Below is a small trained network, with its code and all its weights. Each question gives an input and a target symbol and asks what happens when units are switched off, that is, made to give their printed mean instead of their output.

import numpy as np


def w(rows, s, z=0):
    codes = np.array(rows[::2]) - 128.0
    scale = np.full(codes.shape[1], s)
    scale[-1] = z or s
    return codes * scale


def norm(h):
    return h / np.sqrt((h * h).mean(-1, keepdims=True) + 1e-5)


def f(y):
    return np.maximum(y, 0)


def softmax(a):
    e = np.exp(a - a.max(-1, keepdims=True))
    return e / e.sum(-1, keepdims=True)


def log_softmax(a):
    a = a - a.max(-1, keepdims=True)
    return a - np.log(np.exp(a).sum(-1, keepdims=True))


def net(x, mask):
    ids = ['ΓΔΘΛΞΠΣΩαεητφ'.index(c) for c in x.split()]
    T = len(ids)
    res = E[ids] + P[:T]
    u = 0
    for l in range(3):
        q, k, v = (norm(res) @ M[l].T for M in (Q, K, V))
        z = softmax(np.where(np.tri(T) > 0, q @ k.T / 2**0.5, -1e9)) @ v
        res = res + np.where(mask[u], z, O[l][:, -1]) @ O[l][:, :-1]
        u += 1
        y = f(norm(res) @ A[l][:, :-1].T + A[l][:, -1])
        res = res + np.where(mask[u : u + 8], y, B[l][:, -1]) @ B[l][:, :-1]
        u += 8
    return log_softmax(norm(res)[-1] @ U[:, :-1].T + U[:, -1])


Q, K, V, O, A, B = {}, {}, {}, {}, {}, {}
E = w([
[184,180,179,193,164,108,182,101,143,119,136,124],'Γ',
[118,116,250,102,101,124,61,161,250,140,128,194],'Δ',
[113,60,117,157,4,168,146,150,187,104,68,134],'Θ',
[121,85,97,91,171,109,191,83,153,128,85,150],'Λ',
[106,114,133,188,155,72,92,133,148,196,178,119],'Ξ',
[133,84,130,127,124,92,148,93,43,88,142,81],'Π',
[122,181,178,170,200,177,130,147,135,139,105,187],'Σ',
[129,99,134,111,205,132,135,151,126,64,85,135],'Ω',
[137,150,179,105,147,104,147,123,36,95,156,204],'α',
[131,145,155,70,210,109,166,163,57,172,145,146],'ε',
[113,147,147,140,106,95,160,167,74,86,131,155],'η',
[184,69,234,97,105,126,138,105,56,137,137,128],'τ',
[152,168,107,188,151,120,116,104,125,73,91,199],'φ',
],0.024)
P = w([
[163,129,85,115,149,159,148,66,234,137,187,65],'0',
[229,137,98,160,102,111,84,147,120,98,81,202],'1',
[29,169,213,181,165,89,120,70,128,128,97,153],'2',
[124,196,67,54,94,112,67,98,158,123,120,128],'3',
[170,124,95,150,90,117,104,158,111,126,83,165],'4',
[6,138,228,168,161,117,112,108,134,142,102,135],'5',
[113,203,67,71,95,132,76,119,154,124,111,106],'6',
[164,151,82,163,69,88,133,186,105,141,66,147],'7',
],0.014)
Q[0] = w([
[154,196,107,67,85,98,128,135,123,110,144,139],'0.h1',
[247,117,62,142,114,158,109,149,128,164,133,146],'0.h1',
],0.013)
K[0] = w([
[69,110,145,96,126,180,46,201,79,200,27,107],'0.h1',
[143,153,137,132,70,33,148,54,60,181,1,197],'0.h1',
],0.0076)
V[0] = w([
[136,98,111,160,72,2,152,139,157,86,196,146],'0.h1',
[116,96,73,215,211,124,18,62,145,48,156,164],'0.h1',
],0.0045)
O[0] = w([
[176,164,228,157,222,79,2,112,161,25,118,139,252],'0.h1',
[171,134,77,154,208,45,212,179,101,178,4,148,107],'0.h1',
],0.0097,0.0025)
A[0] = w([
[58,189,174,113,135,139,116,106,172,134,175,78,211],'0.n1',
[238,133,150,141,71,127,94,149,138,89,178,111,125],'0.n2',
[110,98,140,148,98,146,128,104,124,85,38,169,138],'0.n3',
[237,142,110,112,153,59,96,85,150,248,119,124,61],'0.n4',
[169,144,21,31,148,161,111,111,134,166,100,132,131],'0.n5',
[148,69,110,150,73,111,93,177,100,115,161,195,153],'0.n6',
[134,146,85,2,46,153,124,100,107,161,170,73,4],'0.n7',
[56,148,174,191,141,227,133,115,91,125,121,243,135],'0.n8',
],0.0083,0.0037)
B[0] = w([
[144,190,167,118,92,178,101,48,183,135,108,170,223],'0.n1',
[145,56,96,124,108,130,216,172,138,86,26,134,222],'0.n2',
[142,164,184,123,187,112,100,86,64,217,217,171,214],'0.n3',
[30,112,115,122,135,182,137,31,179,91,125,115,177],'0.n4',
[142,92,122,119,139,197,51,164,140,142,183,118,181],'0.n5',
[184,93,113,177,121,94,110,193,100,108,156,101,237],'0.n6',
[140,185,245,113,144,146,129,100,85,66,159,138,188],'0.n7',
[177,127,94,91,113,84,140,89,116,157,92,73,254],'0.n8',
],0.011,0.0063)
Q[1] = w([
[244,146,234,41,47,116,157,165,126,100,224,82],'1.h1',
[2,117,221,93,125,59,129,79,162,208,74,41],'1.h1',
],0.0071)
K[1] = w([
[161,195,109,89,26,192,147,93,103,101,143,104],'1.h1',
[158,46,88,86,95,87,229,53,250,120,140,2],'1.h1',
],0.0068)
V[1] = w([
[142,117,143,171,76,68,143,19,51,147,175,60],'1.h1',
[201,145,229,136,195,165,29,163,143,210,14,253],'1.h1',
],0.0041)
O[1] = w([
[45,87,90,121,152,4,101,112,73,170,118,182,193],'1.h1',
[72,126,132,146,60,75,206,151,135,104,175,108,252],'1.h1',
],0.015,0.0022)
A[1] = w([
[59,191,133,70,137,158,120,50,127,177,174,166,27],'1.n1',
[36,56,154,87,150,187,157,69,131,107,104,75,169],'1.n2',
[148,103,178,147,175,129,191,155,197,138,159,155,5],'1.n3',
[131,180,109,117,180,96,102,115,141,78,172,114,180],'1.n4',
[125,137,30,146,152,126,62,85,152,104,106,158,67],'1.n5',
[92,197,126,111,159,106,189,77,91,184,92,118,110],'1.n6',
[112,149,45,72,145,154,188,195,97,122,209,69,96],'1.n7',
[75,155,89,177,133,113,127,137,254,187,120,162,191],'1.n8',
],0.0096,0.0028)
B[1] = w([
[98,181,132,202,161,136,98,146,69,143,175,133,254],'1.n1',
[166,195,85,165,38,82,174,143,127,155,111,158,187],'1.n2',
[57,201,137,80,129,87,21,129,121,95,156,204,154],'1.n3',
[188,100,155,110,72,199,111,104,138,119,164,91,239],'1.n4',
[121,88,142,189,102,120,125,139,38,88,138,207,166],'1.n5',
[146,75,60,106,127,115,113,171,213,128,141,115,250],'1.n6',
[189,98,123,212,97,175,110,72,77,131,177,84,200],'1.n7',
[164,119,113,114,137,112,108,173,7,203,64,126,184],'1.n8',
],0.011,0.0057)
Q[2] = w([
[140,102,203,197,203,73,174,82,192,238,94,73],'2.h1',
[115,56,137,181,255,174,154,170,94,78,133,163],'2.h1',
],0.0071)
K[2] = w([
[213,189,1,80,126,147,141,70,196,79,133,158],'2.h1',
[136,157,113,156,183,18,83,146,74,52,161,104],'2.h1',
],0.0089)
V[2] = w([
[171,65,173,2,98,85,199,30,126,135,135,190],'2.h1',
[105,90,196,150,51,187,75,191,159,228,66,192],'2.h1',
],0.0057)
O[2] = w([
[220,82,224,75,129,99,189,114,113,175,74,137,251],'2.h1',
[101,5,78,14,57,184,56,188,83,163,106,184,49],'2.h1',
],0.012,0.0028)
A[2] = w([
[161,86,118,176,194,91,254,77,146,50,63,108,234],'2.n1',
[97,193,195,137,212,120,55,132,118,145,201,80,152],'2.n2',
[56,134,137,119,180,68,143,104,73,165,102,201,122],'2.n3',
[94,11,56,179,131,157,173,141,151,172,58,144,211],'2.n4',
[197,80,72,72,98,136,139,101,177,72,177,114,221],'2.n5',
[165,124,128,173,152,177,84,121,41,219,150,88,10],'2.n6',
[148,136,186,167,58,138,105,101,105,171,80,199,254],'2.n7',
[27,138,61,137,93,139,87,95,126,134,185,167,18],'2.n8',
],0.0094,0.0018)
B[2] = w([
[57,139,108,71,101,164,64,148,133,172,137,90,248],'2.n1',
[128,119,125,181,91,172,102,132,90,96,175,95,230],'2.n2',
[109,71,113,117,89,176,201,83,164,75,52,110,191],'2.n3',
[140,148,209,113,247,84,167,153,170,68,216,82,154],'2.n4',
[79,107,134,211,156,112,175,98,168,209,93,109,175],'2.n5',
[179,139,161,110,61,65,164,222,178,43,68,118,228],'2.n6',
[98,138,51,97,186,185,138,137,120,138,177,128,255],'2.n7',
[59,85,214,197,77,72,101,105,79,173,108,178,161],'2.n8',
],0.012,0.0091)
U = w([
[105,90,145,162,208,126,182,158,157,148,235,166,147],'Γ',
[115,172,176,136,178,155,61,116,73,107,255,145,148],'Δ',
[40,177,160,71,129,118,176,157,205,55,130,112,153],'Θ',
[161,89,140,79,108,144,24,159,148,171,128,172,161],'Λ',
[82,18,156,90,126,191,141,159,126,165,196,104,82],'Ξ',
[136,93,163,155,210,126,119,134,111,38,80,166,178],'Π',
[180,168,145,55,84,115,219,111,62,136,117,166,99],'Σ',
[163,181,189,134,170,42,137,111,159,218,168,120,167],'Ω',
[45,120,172,185,70,108,120,100,95,160,107,174,40],'α',
[194,76,82,197,96,171,174,123,147,128,153,47,57],'ε',
[186,182,125,95,143,83,40,237,118,102,107,96,104],'η',
[87,91,118,123,151,134,81,104,90,123,110,1,72],'τ',
[108,198,36,126,161,141,148,133,127,171,187,128,254],'φ',
],0.0086,0.0029)

Each question gives the input, a string of symbols that net reads in full, and the target symbol t.
The units are the heads (2 rows each of Q, K, V and O) and the neurons (one row each of A and B). Each row of codes is followed by its name. A weight is (code - 128) times the scale printed after its matrix; where a second scale follows, it is the last column's (O, A, B and U).
mask holds one flag per unit, layer by layer, with each layer's heads first. A switched-off unit (its flag False) gives its mean, the last column of its rows in O or B, instead of its output. The means were averaged over made-up inputs and are rounded, as every weight is.
A unit's drop is (log p(t) with every unit on - log p(t) with that unit switched off) / (log p(t) with every unit on - log p(t) with every unit switched off).
The circuit of an input: a set's keep is (log p(t) with only the set's units on - log p(t) with every unit switched off) / (log p(t) with every unit on - log p(t) with every unit switched off). Starting from the 12 units with the biggest drops (on a tie, the unit counted first), units are removed one at a time, each time the one whose removal leaves the highest keep (on an exact tie, the one counted first), for as long as the keep stays at least 0.8.
circuit, biggest first: the units of the circuit, biggest drop first
unit that matters most: the unit with the biggest drop
top k neurons: the k neurons with the biggest drops, biggest first
top k neurons in layer l: the k neurons of layer l with the biggest drops, biggest first
input Π η Γ, target Π: circuit, biggest first	[1.h1, 2.n3]
input ε φ α η η α, target α: top neuron	[1.n1]
input Π Π ε ε ε, target ε: circuit, biggest first	[1.n7, 0.n3, 1.h1]
input τ η α ε α Ω, target Σ: circuit, biggest first	[1.n2, 2.h1, 0.h1]
input η Ω α Ω η η φ, target ε: circuit, biggest first	[1.n4, 2.n5]
input η φ Ξ η, target α: circuit, biggest first	[2.h1, 2.n8]
input η η Π η η η Ξ, target α: circuit, biggest first	[0.n4, 2.n8]
input Σ η Π, target Γ: circuit, biggest first	[0.h1, 2.n4, 1.n6]
input ε ε η Θ Θ α, target α: top 2 neurons in layer 0	[0.n1, 0.n6]
input α Θ η α, target Ξ: circuit, biggest first	[2.h1, 1.n6, 2.n5, 0.n8]
input η η Π η η τ α, target Σ: circuit, biggest first	[2.h1, 2.n1]
input φ η Π Σ, target η: circuit, biggest first	[2.n6, 1.n8]
input η Ω τ, target Δ: circuit, biggest first	[0.h1, 2.n7]
input Σ Π α, target Γ: circuit, biggest first	[1.n6, 0.h1, 2.n4]
input τ η η α, target Σ: unit that matters most	0.n8
input η Π η ε α η Θ Λ, target α: top 3 neurons in layer 0	[0.n3, 0.n6, 0.n4]
input η φ η η, target Θ: top 2 neurons	[0.n2, 1.n1]
input η ε Π η η Ξ, target Δ: circuit, biggest first	[0.h1, 2.n2]
input φ η η Ξ η Θ, target Θ: top 2 neurons in layer 2	[2.n3, 2.n4]
input η ε Π ε Ξ, target Π: unit that matters most	0.n4
input α η α η ε η, target Ω: top 3 neurons	[0.n3, 0.n8, 1.n6]
input η Ω ε η Ω η η, target ε: circuit, biggest first	[0.h1, 1.n7]
input ε Π Π Π η Γ, target α: top 4 neurons	[1.n1, 2.n8, 0.n2, 0.n1]
input Ξ ε η ε φ α, target τ: top 3 neurons	[0.n8, 2.n3, 1.n6]
input τ η η η η η, target Σ: top 3 neurons in layer 0	[0.n8, 0.n2, 0.n1]
input ε Λ Γ η η ε, target α: top 2 neurons	[1.n1, 2.n8]
input τ α α Ξ, target α: top 4 neurons	[0.n4, 1.n5, 1.n1, 2.n8]
